Below are the code and all the weights of a small trained network. Each question names an input and a target symbol and asks about switching units off, where a switched-off unit gives its printed mean instead of its output.

import numpy as np


def w(rows, s, z=0):
    codes = np.array(rows[::2]) - 128.0
    scale = np.full(codes.shape[1], s)
    scale[-1] = z or s
    return codes * scale


def f(y):
    return np.maximum(y, 0)


def softmax(a):
    e = np.exp(a - a.max(-1, keepdims=True))
    return e / e.sum(-1, keepdims=True)


def log_softmax(a):
    a = a - a.max(-1, keepdims=True)
    return a - np.log(np.exp(a).sum(-1, keepdims=True))


def net(x, mask):
    ids = ['αβγεζηθλμξπψω'.index(c) for c in x.split()]
    T = len(ids)
    res = E[ids] + P[:T]
    q, k, v = (res @ M[0].T for M in (Q, K, V))
    z = softmax(np.where(np.tri(T) > 0, q @ k.T / 2**0.5, -1e9)) @ v
    res = res + np.where(mask[0], z, O[0][:, -1]) @ O[0][:, :-1]
    y = f(res @ A[0][:, :-1].T + A[0][:, -1])
    res = res + np.where(mask[1:13], y, B[0][:, -1]) @ B[0][:, :-1]
    return log_softmax(res[-1] @ U[:, :-1].T + U[:, -1])


Q, K, V, O, A, B = {}, {}, {}, {}, {}, {}
E = w([
[200,48,138,55,89],'α',
[167,174,16,179,68],'β',
[60,168,136,143,131],'γ',
[210,189,143,148,153],'ε',
[48,148,92,148,156],'ζ',
[194,152,186,155,72],'η',
[99,97,185,60,69],'θ',
[97,127,152,192,216],'λ',
[159,142,176,42,123],'μ',
[231,172,160,148,123],'ξ',
[168,132,100,96,120],'π',
[156,6,98,171,177],'ψ',
[94,77,198,197,77],'ω',
],0.017)
P = w([
[142,131,124,2,137],'0',
[133,127,120,12,133],'1',
[134,134,127,37,130],'2',
[132,131,125,59,127],'3',
[123,130,124,80,130],'4',
[126,128,119,98,130],'5',
[122,127,122,115,124],'6',
[124,128,121,125,127],'7',
[121,122,121,137,120],'8',
[122,122,112,153,122],'9',
[118,124,117,167,120],'10',
[121,118,122,174,134],'11',
[120,120,125,174,127],'12',
[115,117,118,184,122],'13',
],0.0064)
Q[0] = w([
[86,253,92,143,119],'H1',
[46,125,158,161,109],'H1',
],0.041)
K[0] = w([
[178,93,3,230,140],'H1',
[38,86,143,151,97],'H1',
],0.032)
V[0] = w([
[54,155,180,237,175],'H1',
[162,26,189,144,254],'H1',
],0.0076)
O[0] = w([
[96,125,135,1,131,2],'H1',
[165,22,143,94,143,111],'H1',
],0.0062,0.0051)
A[0] = w([
[75,87,87,87,144,80],'N1',
[196,69,129,92,67,109],'N2',
[141,141,86,62,247,13],'N3',
[177,96,103,100,173,239],'N4',
[205,135,115,50,129,4],'N5',
[159,168,124,74,132,253],'N6',
[51,131,128,146,120,7],'N7',
[126,215,142,111,101,73],'N8',
[174,155,210,90,89,60],'N9',
[102,153,178,167,152,97],'N10',
[113,51,105,76,85,128],'N11',
[113,192,152,15,130,65],'N12',
],0.015,0.0047)
B[0] = w([
[158,161,176,114,72,172],'N1',
[120,162,52,133,63,254],'N2',
[133,189,6,170,194,161],'N3',
[117,127,214,84,154,246],'N4',
[218,120,191,116,102,183],'N5',
[91,151,129,180,88,239],'N6',
[185,141,108,200,101,167],'N7',
[121,72,125,167,147,199],'N8',
[168,99,69,99,186,238],'N9',
[90,128,147,77,126,171],'N10',
[115,45,152,180,141,195],'N11',
[86,122,130,21,114,174],'N12',
],0.024,0.0063)
U = w([
[254,177,148,162,171,95],'α',
[134,118,89,109,132,148],'β',
[105,214,61,112,72,99],'γ',
[114,68,200,150,172,244],'ε',
[50,16,47,89,144,100],'ζ',
[82,118,93,234,117,113],'η',
[178,95,6,122,164,59],'θ',
[155,117,102,5,137,163],'λ',
[38,127,125,81,94,137],'μ',
[96,132,83,102,207,163],'ξ',
[125,125,100,120,129,70],'π',
[96,222,205,165,58,215],'ψ',
[170,107,107,135,53,2],'ω',
],0.0066,0.0054)

Each question gives the input, a string of symbols that net reads in full, and the target symbol t.
The units are the heads (2 rows each of Q, K, V and O) and the neurons (one row each of A and B). Each row of codes is followed by its name. A weight is (code - 128) times the scale printed after its matrix; where a second scale follows, it is the last column's (O, A, B and U).
mask holds one flag per unit, heads first, then neurons. A switched-off unit (its flag False) gives its mean, the last column of its rows in O or B, instead of its output. The means were averaged over made-up inputs and are rounded, as every weight is.
A unit's drop is (log p(t) with every unit on - log p(t) with that unit switched off) / (log p(t) with every unit on - log p(t) with every unit switched off).
The circuit of an input: a set's keep is (log p(t) with only the set's units on - log p(t) with every unit switched off) / (log p(t) with every unit on - log p(t) with every unit switched off). Starting from the 12 units with the biggest drops (on a tie, the unit counted first), units are removed one at a time, each time the one whose removal leaves the highest keep (on an exact tie, the one counted first), for as long as the keep stays at least 0.8.
units of the circuit, in order: the units of the circuit, biggest drop first
top k neurons: the k neurons with the biggest drops, biggest first
drop when u is switched off: that unit's drop, to one decimal
input ζ β η λ γ, target η: units of the circuit, in order	[N8; H1]
input ξ ξ α μ η λ ψ ψ ζ μ π, target ψ: units of the circuit, in order	[N9]
input β π ξ μ γ ζ β μ ζ μ β, target η: top 3 neurons	[N8; N9; N4]
input η λ λ μ γ, target μ: units of the circuit, in order	[H1; N12; N9]
input α ξ ξ μ μ ε β ε ε λ ζ, target η: units of the circuit, in order	[H1; N7; N8]
input π β λ ψ ε α, target ω: units of the circuit, in order	[N2; N5]
input α π η ζ ζ ω λ ω, target ζ: units of the circuit, in order	[H1; N11; N5]
input μ ζ α γ, target μ: top 2 neurons	[N12; N9]
input ψ ω π ζ, target ε: units of the circuit, in order	[H1; N2; N11]
input ζ ω ψ λ η ζ ψ ψ ζ π ξ ε, target ε: top 2 neurons	[N2; N4]
input ζ ζ η ε θ α ζ ψ ω γ γ, target ε: units of the circuit, in order	[H1; N2]
input η η γ η μ, target λ: top 4 neurons	[N12; N9; N5; N11]
input ε ω ζ ξ α ζ λ μ ζ π μ α ζ ζ, target γ: top 2 neurons	[N4; N3]
input ζ μ ζ, target γ: units of the circuit, in order	[H1; N3; N1; N11]
input ψ η θ β ξ ω λ, target ξ: drop when H1 is switched off	0.6
input ε μ ψ θ μ η μ ζ η η β μ ω ζ, target η: drop when N8 is switched off	0.4
input ε ζ ζ ε ζ ζ ψ ψ θ, target ζ: drop when N11 is switched off	0.3
input μ ξ η ζ η ζ θ γ π γ μ μ ζ, target ψ: drop when N3 is switched off	-0.5
